Below is a small trained network, with its code and all its weights. Each question gives an input and a target symbol and asks what happens when units are switched off, that is, made to give their printed mean instead of their output.

import numpy as np


def w(rows, s, z=0):
    codes = np.array(rows[::2]) - 128.0
    scale = np.full(codes.shape[1], s)
    scale[-1] = z or s
    return codes * scale


def norm(h):
    return h / np.sqrt((h * h).mean(-1, keepdims=True) + 1e-5)


def f(y):
    return y / 2 * (1 + np.tanh(0.7978845608 * (y + 0.044715 * y**3)))


def softmax(a):
    e = np.exp(a - a.max(-1, keepdims=True))
    return e / e.sum(-1, keepdims=True)


def log_softmax(a):
    a = a - a.max(-1, keepdims=True)
    return a - np.log(np.exp(a).sum(-1, keepdims=True))


def net(x, mask):
    ids = ['δεζθξτψ'.index(c) for c in x.split()]
    T = len(ids)
    res = E[ids] + P[:T]
    u = 0
    for l in range(2):
        r = norm(res)
        for j in range(3):
            rows = slice(2 * j, 2 * j + 2)
            q, k, v = (r @ M[l][rows].T for M in (Q, K, V))
            z = softmax(np.where(np.tri(T) > 0, q @ k.T / 2**0.5, -1e9)) @ v
            o = O[l][rows]
            res = res + np.where(mask[u + j], z, o[:, -1]) @ o[:, :-1]
        u += 3
        y = f(norm(res) @ A[l][:, :-1].T + A[l][:, -1])
        res = res + np.where(mask[u : u + 16], y, B[l][:, -1]) @ B[l][:, :-1]
        u += 16
    return log_softmax(norm(res)[-1] @ U[:, :-1].T + U[:, -1])


Q, K, V, O, A, B = {}, {}, {}, {}, {}, {}
E = w([
[97,80,196,108],'δ',
[128,171,144,175],'ε',
[35,93,169,214],'ζ',
[185,108,185,175],'θ',
[241,22,8,134],'ξ',
[114,241,104,62],'τ',
[111,159,10,155],'ψ',
],0.011)
P = w([
[26,204,57,4],'0',
[202,182,96,135],'1',
[191,156,94,160],'2',
[192,150,122,160],'3',
[180,157,136,168],'4',
[173,152,149,176],'5',
[163,136,145,186],'6',
[157,143,155,186],'7',
[155,144,185,199],'8',
[151,149,179,184],'9',
[156,134,183,191],'10',
[149,138,189,196],'11',
[131,132,192,205],'12',
[137,140,198,194],'13',
],0.0044)
Q[0] = w([
[174,197,81,146],'L0H0',
[136,113,104,75],'L0H0',
[2,172,160,163],'L0H1',
[22,203,118,173],'L0H1',
[83,214,84,134],'L0H2',
[126,165,139,163],'L0H2',
],0.025)
K[0] = w([
[188,192,48,110],'L0H0',
[121,76,96,65],'L0H0',
[253,148,198,125],'L0H1',
[198,187,208,97],'L0H1',
[203,127,154,144],'L0H2',
[111,162,160,164],'L0H2',
],0.024)
V[0] = w([
[254,141,217,207],'L0H0',
[31,93,159,20],'L0H0',
[124,68,72,164],'L0H1',
[101,81,108,151],'L0H1',
[83,117,73,115],'L0H2',
[13,124,91,178],'L0H2',
],0.0097)
O[0] = w([
[151,12,73,255,219],'L0H0',
[115,42,154,53,2],'L0H0',
[181,216,201,132,109],'L0H1',
[163,193,153,123,101],'L0H1',
[179,135,182,122,97],'L0H2',
[195,202,223,146,125],'L0H2',
],0.0071,0.0074)
A[0] = w([
[163,87,137,137,106],'L0N0',
[38,182,111,107,2],'L0N1',
[154,121,99,201,6],'L0N2',
[116,92,248,185,124],'L0N3',
[36,134,195,176,110],'L0N4',
[136,183,83,218,167],'L0N5',
[178,106,94,121,119],'L0N6',
[120,147,124,146,108],'L0N7',
[114,136,122,133,101],'L0N8',
[127,131,165,113,128],'L0N9',
[54,77,102,137,104],'L0N10',
[171,169,110,221,63],'L0N11',
[119,153,190,144,130],'L0N12',
[129,93,164,95,93],'L0N13',
[149,125,100,120,86],'L0N14',
[97,115,116,80,64],'L0N15',
],0.016,0.0032)
B[0] = w([
[158,115,137,143,148],'L0N0',
[180,63,75,233,170],'L0N1',
[105,196,166,164,191],'L0N2',
[119,2,129,119,199],'L0N3',
[138,173,203,140,145],'L0N4',
[62,57,139,106,246],'L0N5',
[170,152,166,108,142],'L0N6',
[107,117,123,139,137],'L0N7',
[120,119,130,136,130],'L0N8',
[134,168,116,108,125],'L0N9',
[25,106,134,184,176],'L0N10',
[146,116,98,201,224],'L0N11',
[84,175,131,148,142],'L0N12',
[148,119,82,100,125],'L0N13',
[154,133,143,107,130],'L0N14',
[172,105,96,140,137],'L0N15',
],0.026,0.013)
Q[1] = w([
[111,131,92,138],'L1H0',
[121,163,133,117],'L1H0',
[133,100,152,141],'L1H1',
[111,132,87,37],'L1H1',
[156,84,150,252],'L1H2',
[159,47,180,253],'L1H2',
],0.023)
K[1] = w([
[99,136,101,93],'L1H0',
[118,87,144,133],'L1H0',
[156,160,106,74],'L1H1',
[112,58,250,162],'L1H1',
[110,184,60,36],'L1H2',
[119,224,53,19],'L1H2',
],0.019)
V[1] = w([
[35,163,194,106],'L1H0',
[88,62,209,205],'L1H0',
[127,174,203,76],'L1H1',
[79,193,149,251],'L1H1',
[237,121,99,207],'L1H2',
[230,157,249,178],'L1H2',
],0.016)
O[1] = w([
[182,152,133,59,92],'L1H0',
[255,168,199,136,248],'L1H0',
[34,101,114,121,2],'L1H1',
[153,100,37,46,163],'L1H1',
[90,98,34,187,154],'L1H2',
[141,249,66,210,31],'L1H2',
],0.012,0.011)
A[1] = w([
[193,185,83,96,254],'L1N0',
[161,82,141,45,132],'L1N1',
[85,130,120,79,154],'L1N2',
[63,92,99,77,76],'L1N3',
[228,128,84,174,194],'L1N4',
[79,174,178,202,136],'L1N5',
[76,106,174,145,65],'L1N6',
[196,123,70,1,211],'L1N7',
[85,140,104,88,61],'L1N8',
[140,180,123,154,122],'L1N9',
[102,127,85,110,46],'L1N10',
[124,209,153,193,114],'L1N11',
[108,132,141,47,79],'L1N12',
[149,176,224,87,110],'L1N13',
[138,135,127,24,160],'L1N14',
[165,123,100,117,78],'L1N15',
],0.016,0.0036)
B[1] = w([
[45,57,87,88,139],'L1N0',
[149,159,50,162,171],'L1N1',
[160,89,143,90,119],'L1N2',
[105,84,185,86,149],'L1N3',
[164,221,135,30,254],'L1N4',
[149,210,99,48,204],'L1N5',
[98,46,94,87,195],'L1N6',
[58,166,63,2,142],'L1N7',
[186,94,144,128,116],'L1N8',
[121,186,112,157,126],'L1N9',
[117,64,163,149,121],'L1N10',
[128,238,155,136,151],'L1N11',
[183,45,132,187,120],'L1N12',
[143,199,203,14,141],'L1N13',
[109,8,188,122,125],'L1N14',
[151,163,105,144,126],'L1N15',
],0.024,0.0075)
U = w([
[25,144,93,50,227],'δ',
[160,142,182,223,214],'ε',
[18,207,170,150,74],'ζ',
[174,62,179,40,61],'θ',
[31,151,254,95,55],'ξ',
[165,160,42,147,2],'τ',
[112,216,182,73,102],'ψ',
],0.0086,0.006)

Each question gives the input, a string of symbols that net reads in full, and the target symbol t.
The units are the heads (2 rows each of Q, K, V and O) and the neurons (one row each of A and B). Each row of codes is followed by its name. A weight is (code - 128) times the scale printed after its matrix; where a second scale follows, it is the last column's (O, A, B and U).
mask holds one flag per unit, layer by layer, with each layer's heads first. A switched-off unit (its flag False) gives its mean, the last column of its rows in O or B, instead of its output. The means were averaged over made-up inputs and are rounded, as every weight is.
A unit's drop is (log p(t) with every unit on - log p(t) with that unit switched off) / (log p(t) with every unit on - log p(t) with every unit switched off).
The circuit of an input: a set's keep is (log p(t) with only the set's units on - log p(t) with every unit switched off) / (log p(t) with every unit on - log p(t) with every unit switched off). Starting from the 12 units with the biggest drops (on a tie, the unit counted first), units are removed one at a time, each time the one whose removal leaves the highest keep (on an exact tie, the one counted first), for as long as the keep stays at least 0.8.
circuit, biggest first: the units of the circuit, biggest drop first
unit that matters most: the unit with the biggest drop
k most important neurons: the k neurons with the biggest drops, biggest first
k most important neurons of layer l: the k neurons of layer l with the biggest drops, biggest first
which heads matter: for each layer, one digit per head in row order, 1 if its drop is at least 0.15 and else 0, layers parted by /
drop when u is switched off: that unit's drop, to one decimal
input ε ψ ξ τ θ, target τ: which heads matter => 111 / 011
input δ θ ε ζ ε τ τ ε θ δ θ δ τ ζ, target ξ: which heads matter => 100 / 010
input ζ δ δ τ θ δ ψ θ ψ, target ψ: which heads matter => 101 / 001
input θ θ θ θ ξ θ τ τ θ ε, target δ: circuit, biggest first => (L0N1; L1N6)
input ξ θ τ τ τ τ ψ ε, target ζ: unit that matters most => L0H0
input ψ ψ ε θ, target δ: 2 most important neurons of layer 0 => (L0N5; L0N3)
input ψ τ δ, target δ: which heads matter => 111 / 000
input ζ θ θ δ ψ, target ψ: 4 most important neurons => (L0N3; L0N11; L0N1; L1N4)
input ζ ψ ψ τ ψ θ θ θ θ ζ τ ε, target ψ: 3 most important neurons => (L0N1; L0N11; L1N5)
input ε δ τ, target τ: circuit, biggest first => (L0H0; L0N5; L1H2)
input ε ξ ζ ε θ ψ δ ε θ ψ, target τ: circuit, biggest first => (L0H0; L0N1; L1H1)
input ψ ε θ θ θ τ τ ψ θ ζ ε ζ ψ τ, target τ: 4 most important neurons => (L0N1; L0N5; L0N3; L0N10)
input ψ ψ ψ ξ, target δ: which heads matter => 111 / 010
input ε ε ζ ψ ψ δ ξ ψ θ θ ψ, target τ: most important neuron => (L0N1)
input δ τ τ ξ ζ, target ξ: which heads matter => 100 / 010
input ξ ε ε ξ, target ψ: which heads matter => 000 / 000
input ψ ε ζ, target δ: 2 most important neurons => (L0N5; L0N3)
input ξ θ τ ψ θ τ θ θ θ ξ ξ θ ζ, target ζ: which heads matter => 100 / 001
input ψ ξ ξ τ θ, target δ: 2 most important neurons => (L0N3; L0N5)
input ξ ψ ψ ε, target ζ: which heads matter => 100 / 001
input ζ δ ψ τ δ ξ, target ψ: unit that matters most => L0N1
input ψ θ ψ ξ, target δ: which heads matter => 101 / 010
input ψ ψ ε, target δ: 2 most important neurons of layer 0 => (L0N5; L0N3)
input ψ ψ θ θ δ, target δ: 2 most important neurons of layer 1 => (L1N7; L1N1)
input ζ ψ θ, target ψ: drop when L0N11 is switched off => 0.3
input ξ ε ξ δ θ θ θ τ θ ξ ε ε ψ, target ζ: drop when L0N10 is switched off => 0.0
